Here is a tiny trained network, its code and every weight. The questions are about switching its units off for an input and a target symbol, where a switched-off unit gives its printed mean instead of its output.

import numpy as np


def w(rows, s, z=0):
    codes = np.array(rows[::2]) - 128.0
    scale = np.full(codes.shape[1], s)
    scale[-1] = z or s
    return codes * scale


def f(y):
    return np.maximum(y, 0)


def softmax(a):
    e = np.exp(a - a.max(-1, keepdims=True))
    return e / e.sum(-1, keepdims=True)


def log_softmax(a):
    a = a - a.max(-1, keepdims=True)
    return a - np.log(np.exp(a).sum(-1, keepdims=True))


def net(x, mask):
    ids = ['ΠΦΨαβγδεζηθλμστω'.index(c) for c in x.split()]
    T = len(ids)
    res = E[ids] + P[:T]
    u = 0
    for l in range(3):
        r = res
        for j in range(3):
            rows = slice(2 * j, 2 * j + 2)
            q, k, v = (r @ M[l][rows].T for M in (Q, K, V))
            z = softmax(np.where(np.tri(T) > 0, q @ k.T / 2**0.5, -1e9)) @ v
            o = O[l][rows]
            res = res + np.where(mask[u + j], z, o[:, -1]) @ o[:, :-1]
        u += 3
        y = f(res @ A[l][:, :-1].T + A[l][:, -1])
        res = res + np.where(mask[u : u + 8], y, B[l][:, -1]) @ B[l][:, :-1]
        u += 8
    return log_softmax(res[-1] @ U[:, :-1].T + U[:, -1])


Q, K, V, O, A, B = {}, {}, {}, {}, {}, {}
E = w([
[129,254,97,126],'Π',
[141,31,127,115],'Φ',
[164,107,91,101],'Ψ',
[146,138,163,121],'α',
[161,133,137,108],'β',
[128,68,169,126],'γ',
[129,118,192,133],'δ',
[129,56,173,124],'ε',
[139,208,141,122],'ζ',
[151,172,41,114],'η',
[149,60,92,106],'θ',
[138,96,134,116],'λ',
[171,153,109,101],'μ',
[154,132,43,103],'σ',
[160,184,83,105],'τ',
[159,91,138,104],'ω',
],0.0041)
P = w([
[160,135,144,128],'0',
[91,126,133,35],'1',
[133,113,22,64],'2',
[13,132,143,211],'3',
[122,142,237,67],'4',
[235,128,136,195],'5',
[97,98,2,201],'6',
[174,43,50,74],'7',
],0.0077)
Q[0] = w([
[132,86,5,165],'0.h0',
[215,118,117,8],'0.h0',
[212,139,131,158],'0.h1',
[123,177,114,115],'0.h1',
[43,94,108,57],'0.h2',
[153,160,87,20],'0.h2',
],0.02)
K[0] = w([
[135,161,251,149],'0.h0',
[183,119,62,237],'0.h0',
[142,90,107,186],'0.h1',
[159,149,141,138],'0.h1',
[229,111,168,65],'0.h2',
[198,120,104,161],'0.h2',
],0.022)
V[0] = w([
[131,2,134,129],'0.h0',
[134,165,64,122],'0.h0',
[196,152,189,154],'0.h1',
[72,148,158,162],'0.h1',
[125,200,130,155],'0.h2',
[119,215,74,142],'0.h2',
],0.016)
O[0] = w([
[163,250,111,156,140],'0.h0',
[154,63,129,171,137],'0.h0',
[169,52,173,131,63],'0.h1',
[127,167,125,201,6],'0.h1',
[142,71,144,111,80],'0.h2',
[90,23,132,132,106],'0.h2',
],0.011,0.0018)
A[0] = w([
[117,142,109,130,24],'0.n0',
[99,133,170,167,248],'0.n1',
[103,113,2,119,152],'0.n2',
[201,125,111,31,201],'0.n3',
[54,139,111,201,195],'0.n4',
[86,80,163,134,75],'0.n5',
[196,140,69,187,252],'0.n6',
[176,134,232,130,173],'0.n7',
],0.0063,0.0011)
B[0] = w([
[126,163,143,118,137],'0.n0',
[85,192,85,156,157],'0.n1',
[145,119,3,101,248],'0.n2',
[240,127,177,38,251],'0.n3',
[125,149,25,177,178],'0.n4',
[53,68,81,120,162],'0.n5',
[246,179,156,153,203],'0.n6',
[70,126,232,123,184],'0.n7',
],0.0072,0.0031)
Q[1] = w([
[105,155,118,72],'1.h0',
[146,134,141,95],'1.h0',
[208,103,66,137],'1.h1',
[65,155,71,139],'1.h1',
[6,174,114,154],'1.h2',
[69,153,121,24],'1.h2',
],0.015)
K[1] = w([
[163,111,96,159],'1.h0',
[146,122,97,86],'1.h0',
[119,128,155,223],'1.h1',
[68,149,170,113],'1.h1',
[80,142,155,54],'1.h2',
[215,107,250,96],'1.h2',
],0.017)
V[1] = w([
[166,111,187,171],'1.h0',
[109,182,142,117],'1.h0',
[136,120,73,107],'1.h1',
[161,114,201,138],'1.h1',
[128,135,200,160],'1.h2',
[203,114,11,102],'1.h2',
],0.011)
O[1] = w([
[136,119,39,103,1],'1.h0',
[104,55,136,150,117],'1.h0',
[167,101,138,183,171],'1.h1',
[101,161,194,38,170],'1.h1',
[62,164,116,24,129],'1.h2',
[253,61,54,233,222],'1.h2',
],0.0062,0.0027)
A[1] = w([
[141,111,139,150,117],'1.n0',
[175,217,114,141,212],'1.n1',
[59,149,29,155,231],'1.n2',
[63,3,128,113,127],'1.n3',
[210,56,118,61,153],'1.n4',
[123,84,129,141,253],'1.n5',
[86,132,153,65,128],'1.n6',
[66,65,156,99,126],'1.n7',
],0.0075,0.0039)
B[1] = w([
[119,108,117,141,146],'1.n0',
[166,202,205,147,236],'1.n1',
[139,78,221,118,220],'1.n2',
[78,24,106,103,181],'1.n3',
[179,86,120,41,254],'1.n4',
[154,4,149,106,198],'1.n5',
[59,149,122,86,177],'1.n6',
[99,117,97,85,159],'1.n7',
],0.013,0.0065)
Q[2] = w([
[119,148,68,146],'2.h0',
[102,142,177,84],'2.h0',
[138,96,135,229],'2.h1',
[168,142,62,125],'2.h1',
[125,105,246,96],'2.h2',
[159,122,139,105],'2.h2',
],0.011)
K[2] = w([
[81,115,139,196],'2.h0',
[84,168,99,38],'2.h0',
[121,158,2,124],'2.h1',
[206,120,137,56],'2.h1',
[175,73,254,192],'2.h2',
[167,130,162,97],'2.h2',
],0.0087)
V[2] = w([
[147,105,142,75],'2.h0',
[170,201,94,85],'2.h0',
[194,171,65,17],'2.h1',
[183,119,233,49],'2.h1',
[38,121,178,200],'2.h2',
[2,236,60,45],'2.h2',
],0.011)
O[2] = w([
[123,128,172,102,211],'2.h0',
[52,147,131,165,157],'2.h0',
[118,95,137,254,202],'2.h1',
[116,104,244,137,253],'2.h1',
[72,172,99,32,99],'2.h2',
[35,151,83,183,12],'2.h2',
],0.0095,0.029)
A[2] = w([
[138,207,148,136,218],'2.n0',
[127,161,144,101,252],'2.n1',
[129,248,189,124,169],'2.n2',
[145,155,150,193,122],'2.n3',
[74,93,161,85,197],'2.n4',
[193,163,131,171,234],'2.n5',
[151,192,194,72,133],'2.n6',
[161,101,114,101,235],'2.n7',
],0.012,0.0022)
B[2] = w([
[164,79,123,71,154],'2.n0',
[98,103,148,127,152],'2.n1',
[96,138,122,2,202],'2.n2',
[124,173,191,133,192],'2.n3',
[85,50,99,156,206],'2.n4',
[106,170,174,57,193],'2.n5',
[87,145,106,242,252],'2.n6',
[106,125,133,71,195],'2.n7',
],0.016,0.036)
U = w([
[81,106,187,108,168],'Π',
[100,122,155,109,254],'Φ',
[133,213,130,44,54],'Ψ',
[160,223,152,144,72],'α',
[184,110,110,26,153],'β',
[128,90,73,38,61],'γ',
[195,66,123,162,86],'δ',
[178,118,134,254,113],'ε',
[56,164,64,111,137],'ζ',
[97,148,100,37,119],'η',
[101,99,72,174,86],'θ',
[218,148,150,91,97],'λ',
[105,163,125,246,127],'μ',
[102,150,99,22,90],'σ',
[62,174,92,210,155],'τ',
[188,184,160,239,109],'ω',
],0.0038,0.0049)

Each question gives the input, a string of symbols that net reads in full, and the target symbol t.
The units are the heads (2 rows each of Q, K, V and O) and the neurons (one row each of A and B). Each row of codes is followed by its name. A weight is (code - 128) times the scale printed after its matrix; where a second scale follows, it is the last column's (O, A, B and U).
mask holds one flag per unit, layer by layer, with each layer's heads first. A switched-off unit (its flag False) gives its mean, the last column of its rows in O or B, instead of its output. The means were averaged over made-up inputs and are rounded, as every weight is.
A unit's drop is (log p(t) with every unit on - log p(t) with that unit switched off) / (log p(t) with every unit on - log p(t) with every unit switched off).
top k neurons: the k neurons with the biggest drops, biggest first
k most important neurons of layer l: the k neurons of layer l with the biggest drops, biggest first
heads that matter: for each layer, one digit per head in row order, 1 if its drop is at least 0.15 and else 0, layers parted by /
input σ ω θ β λ Ψ θ η, target ω: top 2 neurons => 2.n2, 0.n2
input ω δ ζ τ Ψ τ σ, target ω: heads that matter => 100 / 000 / 000
input τ α Ψ, target δ: top 2 neurons => 2.n2, 0.n2
input β τ β Ψ ω σ Φ Φ, target λ: heads that matter => 000 / 001 / 001
input η Φ σ δ γ δ τ α, target ζ: top 3 neurons => 2.n6, 2.n2, 1.n2
input ω Φ Φ ω, target Ψ: heads that matter => 101 / 001 / 000
input Π β τ, target γ: top 2 neurons => 2.n6, 1.n3
input μ ζ ζ θ η β θ, target β: most important neuron of layer 2 => 2.n6
input ε α τ ω Ψ, target δ: top 3 neurons => 2.n2, 2.n5, 0.n2
input η Ψ ω σ Π δ α θ, target ζ: heads that matter => 111 / 011 / 010
input ω γ Φ θ ε, target Ψ: top 2 neurons => 2.n2, 2.n4
input Π Φ τ α Π ω λ, target γ: 2 most important neurons of layer 2 => 2.n7, 2.n3
input Ψ Ψ λ, target ω: heads that matter => 010 / 000 / 001
input Ψ τ ω, target ω: top neuron => 2.n2
input μ ε ζ τ ω γ, target δ: heads that matter => 001 / 001 / 000
input τ σ α μ, target λ: top 2 neurons => 1.n2, 2.n4
input ω τ α λ, target δ: top 4 neurons => 1.n2, 2.n2, 2.n5, 1.n5
input θ τ ζ μ, target δ: 2 most important neurons of layer 2 => 2.n2, 2.n5
input μ τ ω γ, target δ: 2 most important neurons of layer 2 => 2.n2, 2.n5
input δ γ γ, target ζ: 3 most important neurons of layer 1 => 1.n6, 1.n4, 1.n2
input Φ γ σ μ Φ δ Φ, target Ψ: heads that matter => 101 / 000 / 000
input ε ω Φ Π α Π ω ε, target γ: top 2 neurons => 1.n3, 1.n2
input ζ ζ Φ Ψ α σ τ Ψ, target λ: top 3 neurons => 1.n2, 2.n6, 2.n4
input ε Ψ Ψ Π τ η σ η, target β: heads that matter => 100 / 011 / 100
input α ζ Φ Φ Π δ θ, target γ: 3 most important neurons of layer 1 => 1.n3, 1.n1, 1.n2
input δ ε τ τ δ β, target δ: top 2 neurons => 2.n2, 0.n4
input η ζ μ, target β: 2 most important neurons of layer 1 => 1.n1, 1.n2
input ζ Φ ε λ, target Ψ: most important neuron of layer 1 => 1.n1
